Below is a small trained network, with its code and all its weights. Each question gives an input and a class and asks what happens when units are switched off, that is, made to give their printed mean instead of their output.

import numpy as np


def w(rows, s, z=0):
    codes = np.array(rows[::2]) - 128.0
    scale = np.full(codes.shape[1], s)
    scale[-1] = z or s
    return codes * scale


def norm(h):
    return h / np.sqrt((h * h).mean(-1, keepdims=True) + 1e-5)


def f(y):
    return y / 2 * (1 + np.tanh(0.7978845608 * (y + 0.044715 * y**3)))


def log_softmax(a):
    a = a - a.max(-1, keepdims=True)
    return a - np.log(np.exp(a).sum(-1, keepdims=True))


def net(x, mask):
    res = np.array(x, float).reshape(1, 8) / 4 @ E
    u = 0
    for l in range(4):
        y = f(norm(res) @ A[l][:, :-1].T + A[l][:, -1])
        res = res + np.where(mask[u : u + 5], y, B[l][:, -1]) @ B[l][:, :-1]
        u += 5
    return log_softmax(norm(res)[-1] @ U[:, :-1].T + U[:, -1])


A, B = {}, {}
E = w([
[116,188,68,142,110,99,186],'x0',
[135,107,138,148,117,123,113],'x1',
[159,226,105,96,71,111,155],'x2',
[128,34,75,7,44,95,154],'x3',
[136,157,131,101,127,128,140],'x4',
[126,131,132,124,132,131,134],'x5',
[111,150,179,151,95,222,228],'x6',
[13,155,255,153,54,48,145],'x7',
],0.0061)
A[0] = w([
[159,63,104,61,66,73,201,31],'0.n1',
[141,160,128,132,2,218,122,186],'0.n2',
[94,172,174,120,85,63,132,213],'0.n3',
[190,118,73,116,146,193,129,83],'0.n4',
[194,179,144,110,123,62,1,3],'0.n5',
],0.0072,0.0014)
B[0] = w([
[70,55,107,212,87,23,141,253],'0.n1',
[88,54,126,84,255,188,223,214],'0.n2',
[146,129,19,169,124,196,49,243],'0.n3',
[225,170,154,47,8,111,112,219],'0.n4',
[130,117,177,2,205,89,171,199],'0.n5',
],0.0067,0.0036)
A[1] = w([
[152,72,201,132,139,151,197,175],'1.n1',
[8,146,153,122,105,125,94,56],'1.n2',
[115,89,96,116,135,147,78,184],'1.n3',
[163,133,174,185,112,186,150,5],'1.n4',
[102,110,119,131,192,83,123,57],'1.n5',
],0.011,0.0023)
B[1] = w([
[119,234,140,55,170,163,117,254],'1.n1',
[199,211,189,152,87,255,66,251],'1.n2',
[48,156,135,37,112,141,104,215],'1.n3',
[142,52,145,47,211,89,129,190],'1.n4',
[176,174,96,33,188,141,175,165],'1.n5',
],0.0077,0.0038)
A[2] = w([
[28,109,103,23,156,136,174,145],'2.n1',
[115,128,95,144,196,2,71,19],'2.n2',
[114,128,81,156,134,53,65,5],'2.n3',
[99,123,149,203,104,103,38,9],'2.n4',
[190,60,34,113,155,157,105,104],'2.n5',
],0.0066,0.0028)
B[2] = w([
[74,118,138,123,140,112,177,255],'2.n1',
[148,144,110,103,227,120,172,148],'2.n2',
[126,129,145,99,164,112,154,126],'2.n3',
[154,133,115,119,117,134,159,130],'2.n4',
[168,127,150,147,5,131,133,183],'2.n5',
],0.014,0.0042)
A[3] = w([
[171,193,115,170,227,157,93,61],'3.n1',
[141,137,118,41,193,108,194,113],'3.n2',
[136,161,104,110,119,70,65,163],'3.n3',
[255,151,189,196,213,115,146,5],'3.n4',
[107,183,34,210,118,90,183,199],'3.n5',
],0.0093,0.0026)
B[3] = w([
[44,50,2,38,86,51,49,200],'3.n1',
[149,140,136,129,169,90,4,254],'3.n2',
[225,89,252,172,120,161,177,168],'3.n3',
[126,76,24,218,42,23,237,177],'3.n4',
[112,18,96,32,199,244,43,171],'3.n5',
],0.007,0.0059)
U = w([
[212,187,188,200,21,198,119,250],'0',
[19,82,105,172,98,16,189,87],'1',
[131,160,199,87,254,114,183,164],'2',
[116,101,148,119,165,171,98,201],'3',
[104,123,137,100,134,148,115,62],'4',
],0.008,0.0017)

Each question gives the input, the list of numbers given to net, and the class t.
The units are the neurons (one row each of A and B). Each row of codes is followed by its name. A weight is (code - 128) times the scale printed after its matrix; where a second scale follows, it is the last column's (A, B and U).
mask holds one flag per neuron, layer by layer. A switched-off neuron (its flag False) gives its mean, the last column of its row in B, instead of its output. The means were averaged over made-up inputs and are rounded, as every weight is.
A unit's drop is (log p(t) with every unit on - log p(t) with that unit switched off) / (log p(t) with every unit on - log p(t) with every unit switched off).
The circuit of an input: a set's keep is (log p(t) with only the set's units on - log p(t) with every unit switched off) / (log p(t) with every unit on - log p(t) with every unit switched off). Starting from the 12 units with the biggest drops (on a tie, the unit counted first), units are removed one at a time, each time the one whose removal leaves the highest keep (on an exact tie, the one counted first), for as long as the keep stays at least 0.8.
units of the circuit, in order: the units of the circuit, biggest drop first
top k neurons: the k neurons with the biggest drops, biggest first
top k neurons in layer l: the k neurons of layer l with the biggest drops, biggest first
input [-2,8,-1,-4,7,-4,8,2], class 2: top neuron in layer 1 -> 1.n4
input [-5,-1,-1,3,-5,-5,-8,7], class 2: units of the circuit, in order -> 3.n1; 2.n2
input [8,6,2,2,-7,-2,-4,6], class 3: top 3 neurons in layer 2 -> 2.n5; 2.n3; 2.n4
input [8,-3,8,-4,3,5,7,-1], class 3: top 2 neurons -> 3.n5; 0.n5
input [1,-2,7,4,0,4,7,5], class 2: top 2 neurons -> 0.n2; 2.n5
input [-4,-1,3,-7,-1,7,0,-6], class 1: top 2 neurons -> 3.n4; 0.n3
input [-5,-4,2,-7,1,-4,-6,2], class 1: top 3 neurons in layer 3 -> 3.n1; 3.n4; 3.n5
input [-5,4,8,-7,5,5,8,-1], class 2: top 3 neurons -> 0.n2; 1.n4; 1.n1
input [0,4,5,-5,7,-2,1,-2], class 1: top 2 neurons -> 3.n4; 1.n3
input [-4,-4,-1,-7,3,0,-1,4], class 1: units of the circuit, in order -> 3.n4; 1.n3
input [1,0,2,-1,-6,6,-2,-1], class 2: top 2 neurons -> 0.n5; 1.n2
input [6,2,-5,-6,-8,-1,-4,8], class 0: top 2 neurons in layer 0 -> 0.n2; 0.n1
input [-4,7,1,-8,-8,1,8,5], class 1: units of the circuit, in order -> 3.n4; 1.n4; 1.n3
input [3,-7,-7,1,-2,-1,-3,-8], class 0: top 2 neurons -> 2.n5; 0.n4
input [-1,7,-7,-8,-1,8,-8,0], class 1: units of the circuit, in order -> 3.n4
input [7,-7,-1,3,-2,-7,-3,5], class 3: top 3 neurons -> 3.n5; 0.n1; 2.n5
input [-8,3,-6,8,0,2,5,-5], class 1: top 3 neurons -> 1.n2; 2.n1; 0.n1
input [-4,-7,-7,1,-3,7,-2,7], class 0: top 2 neurons -> 1.n2; 0.n2
input [-3,5,2,8,-5,-3,4,-7], class 1: top 3 neurons in layer 0 -> 0.n1; 0.n2; 0.n3
input [7,-7,0,-6,5,0,-1,2], class 3: units of the circuit, in order -> 3.n5
input [7,5,0,6,-2,3,0,8], class 0: top 2 neurons -> 1.n2; 2.n1
input [-3,8,8,-3,-8,6,4,6], class 4: top 3 neurons -> 0.n2; 2.n5; 3.n1
input [-7,-6,-4,1,-2,1,7,-1], class 2: top 2 neurons in layer 1 -> 1.n1; 1.n2
input [6,8,-6,5,-4,-8,-1,-8], class 0: top 2 neurons -> 2.n5; 0.n4
input [4,-6,2,-3,8,-7,1,-4], class 0: top 2 neurons in layer 1 -> 1.n1; 1.n3
input [-5,8,-6,3,-1,8,8,-3], class 2: top 2 neurons in layer 1 -> 1.n1; 1.n2
